[[  3.7  18.8  -9.5 -12.2  15.6  -4.9   9.5   8.4 -37.2 -34.7  13.6]
 [  6.2  25.9  -8.9 -25.0   3.4 -12.0 -28.7  10.7  23.2 -24.3  -6.5]
 [-22.1  20.7  15.8  -9.1 -37.4  17.1   4.5 -25.8 -40.0  -9.6  60.7]
 [  3.3   0.6 -20.1  -4.3   4.9  10.0 -12.9  -9.6  -2.9   4.7   2.0]
 [ -7.9  -1.8  32.5 -15.7 -18.1  -0.5 -24.4 -14.9 -28.2 -30.6  28.5]
 [ 31.3  11.8  10.6 -26.3 -13.9   5.2 -16.9  20.6  24.9 -27.6  -3.7]
 [-10.2   9.8   1.4 -33.8  24.9  24.8 -30.6   5.8  -3.7 -20.9  17.6]]	6.2

[[ 44.3 -31.7 -12.6  -3.4  10.2 -16.2  23.9 -49.8 -27.3   2.8 -31.0 -10.6
   54.7  25.1 -29.8]
 [  4.0   1.8  12.2  -4.5   3.7  10.6  12.6   5.3  21.7 -35.7  14.9  24.2
   -9.4  -2.9  -1.5]
 [ -3.4   3.0  -1.5  -2.2  -0.2  -1.8  -1.6   3.0   2.3  -1.0   1.5   1.2
   -4.2  -1.9  -1.2]
 [ -6.2   5.7  -6.2  -2.7   1.7 -13.1  -9.9   3.7  -2.6   8.3  -2.2  -6.3
   -5.6  -3.0  -5.4]
 [  8.4  -5.7  18.7   1.0   1.3  25.2  19.4   0.6  17.6 -35.7  13.8  25.9
   -1.2  -0.7   6.3]
 [ 19.1 -12.4  10.2   0.2   3.8  14.0  23.5 -14.8   5.8 -29.5   1.8  18.1
   13.5   5.8  -3.7]
 [  3.7  -4.6   0.2   0.0   0.4   2.3   1.6  -6.3  -2.4   1.5  -2.1  -2.0
    7.7   3.4  -0.6]
 [  4.6 -16.0   9.3  18.0 -10.0  45.2   9.5  -6.7 -15.4  19.5   1.9  -5.1
   13.9   1.6  32.2]]	4.0

[[  1.0   0.2   3.6  20.1 -19.2  -7.0]
 [-44.8  14.6  23.2 -27.1  24.3 -15.8]
 [-48.6  42.9   5.2 -58.6  34.0  46.2]
 [ -4.3 -29.0   2.2  43.0   1.3   6.8]
 [ 35.8  -8.9 -20.5  36.2 -25.3 -37.5]
 [ -3.6  20.3  14.6  32.9 -37.1   8.3]]	-44.8

[[ -0.5   0.3   0.1 -14.4 -34.1 -15.5 -10.5  18.6   5.3   2.9  -0.5  -0.1
  -15.8  -4.7]
 [  7.7  -0.3  -2.0   8.8   8.2   0.8  13.7 -10.2  14.2   9.4  20.5  19.1
  -14.8   3.4]
 [-26.3  -2.7   4.3 -13.1 -16.6  -5.1 -18.3   5.9  -3.8   7.0 -15.9 -25.1
    4.0  -6.0]
 [  7.3 -25.9 -54.7  18.3   4.9 -18.6   3.0 -39.5   0.4   3.3 -10.8  22.8
    8.4   6.9]
 [-15.3 -18.5 -48.7  -3.5  -7.0 -31.6  11.3 -16.8   9.9   8.6  18.4  15.8
   -2.8  30.2]
 [  1.5 -17.3 -24.3   9.9  11.4  -8.6   2.1 -26.3   8.0   7.3 -16.5  10.2
    4.9  -4.4]
 [ 25.0   7.0   4.4   5.8  10.3  17.2  23.2   6.3 -19.5 -29.9  27.6   8.2
  -11.4   1.6]
 [ 27.1  -1.7   2.0  25.9  33.6  15.1  21.9 -29.5   7.8   7.6  10.4  13.0
   -2.4  -3.7]
 [ -1.7 -13.4 -13.0   3.9  54.9 -15.7  12.8 -43.3   0.2  -2.5 -26.8  -5.4
    8.0 -15.9]
 [ -3.4  10.3  10.1  -3.1 -26.5   7.2  -4.1  25.7  -8.3  -1.2  23.0  -6.2
   -0.1  14.0]
 [ -0.6  21.1  10.9 -21.8   3.9  -2.8   7.8  31.9 -25.5 -38.3  11.7  -9.0
   -9.4   0.7]
 [-10.7 -12.2   5.4  -7.2 -43.3   9.1 -25.0  22.9   4.6   6.5 -19.6  -6.0
    8.9  -3.4]]	7.7

[[  6.4   9.1   9.2  -4.5 -14.1  10.8 -11.5  -8.0  -3.5]
 [  6.5 -10.9  14.5   6.3 -16.1   5.7 -15.6  11.7 -23.9]
 [  1.2  24.1  30.0 -20.1 -11.2 -39.1  17.9  46.3  -0.3]
 [ 17.2   3.7   7.2  13.0 -18.2  -3.0 -15.4  37.6 -23.8]
 [-15.1   4.3  12.8  12.9  -3.1 -18.9   4.9  13.5   7.3]]	6.5
---
[45.7 32.4 6.8 17.3 50.3] yields 6.8, 50.3

[-4.1 22.3 40.3 49.8 42.0 26.0 -1.4] yields 49.8, 49.8

[24.9 10.2 48.4 12.6 32.6]
[9.5 17.1 -7.8 -51.0 6.7]
[-20.4 50.2 -20.9 7.3 -12.7] yields -7.8, 50.2

[-32.2 -4.2 -48.8 -12.7 44.0] yields -48.8, 44.0

[-53.9 16.5 26.5 -1.9 42.5 12.2 -46.0] yields -1.9, 42.5

[-41.1 -3.7 39.6 9.4 -10.9]
[-2.3 -8.6 -48.3 -28.4 -24.6]
[9.0 -6.9 -0.9 -13.9 -57.2] yields -48.3, 39.6

[-39.8 55.1 57.4 -2.4 18.6] yields 57.4, 57.4

[41.0 -41.4 -39.7 43.0 -31.1]
[-38.8 45.7 -33.0 -40.5 -41.0]
[-41.1 -43.6 -42.7 40.6 40.0] yields -33.0, 45.7
---
[[51 35 81 65 55 60]
 [32 43 12 96 74 45]
 [87 69 13 71 69 40]] result: 51

[[2945 2907 3159 4863 9287 5140 5939]
 [7915 8138 7410 8468 2368 8443 6945]
 [2025 1955 4340 4340 8234 4638 4345]] result: 2945

[[ -4  13  27  32  24  -7]
 [-14  -4   0 -13 -20 -12]
 [  8 -40 -20  19  23   0]] result: -4

[[109 135 122  50 175 219]
 [109 119  98  51 159 181]
 [112 132 106  46 175 165]] result: 109

[[893 823 347 322]
 [ 61 641   6 803]
 [ 94 678 507 244]] result: 893

[[2 0 7 8 1 8]
 [7 7 3 8 5 5]
 [5 6 3 7 6 2]] result: 2

[[-472   25 -312  147 -272  -49]
 [-360 -257  579  592 -407 -653]
 [-132 -829 -752 -631  421 -721]] result: -472

[[216 941 326 291 381]
 [  3 792 283 123 367]
 [189 654 392 338 375]] result: 216

[[34 30 43 36 46]
 [23 19 89 47 35]
 [43 25 78 13  9]] result: 34
---
Q:
[[-22.5   7.5 -37.8  21.6 -46.4  28.8 -45.9]
 [  0.4  22.0 -15.2 -26.1 -41.4  49.7  -6.0]]
A: 28.8

Q:
[[-24.0  11.4 -36.1  19.4  -2.9]
 [-22.3  30.7  33.2  34.6 -48.2]
 [-46.1   8.0 -12.2  25.7  -4.6]]
A: 33.2

Q: [ 60.7 -20.3  18.1  56.0 -16.1  -6.9 -46.9]
A: 56.0

Q: [-31.8 -64.4  56.6  54.7 -23.7  -8.1 -52.6]
A: 54.7

Q: [-28.7  62.7   3.8  -7.5  22.5]
A: 22.5

Q:
[[ 41.7 -55.7  -1.3   2.7]
 [-19.4  50.2  14.0   8.3]]
A: 41.7
---
[8874 2270 3878 5804] --> 3878
[-139  554 -558  623  671   82  -35] --> -558
[6 4 7 1] --> 7
[3 5 7 5 5 5 1] --> 7
[ 43   7  11  34  47   3 -38] --> 11
[152 120 916 988] --> 916
[553 246 490 861] --> 490
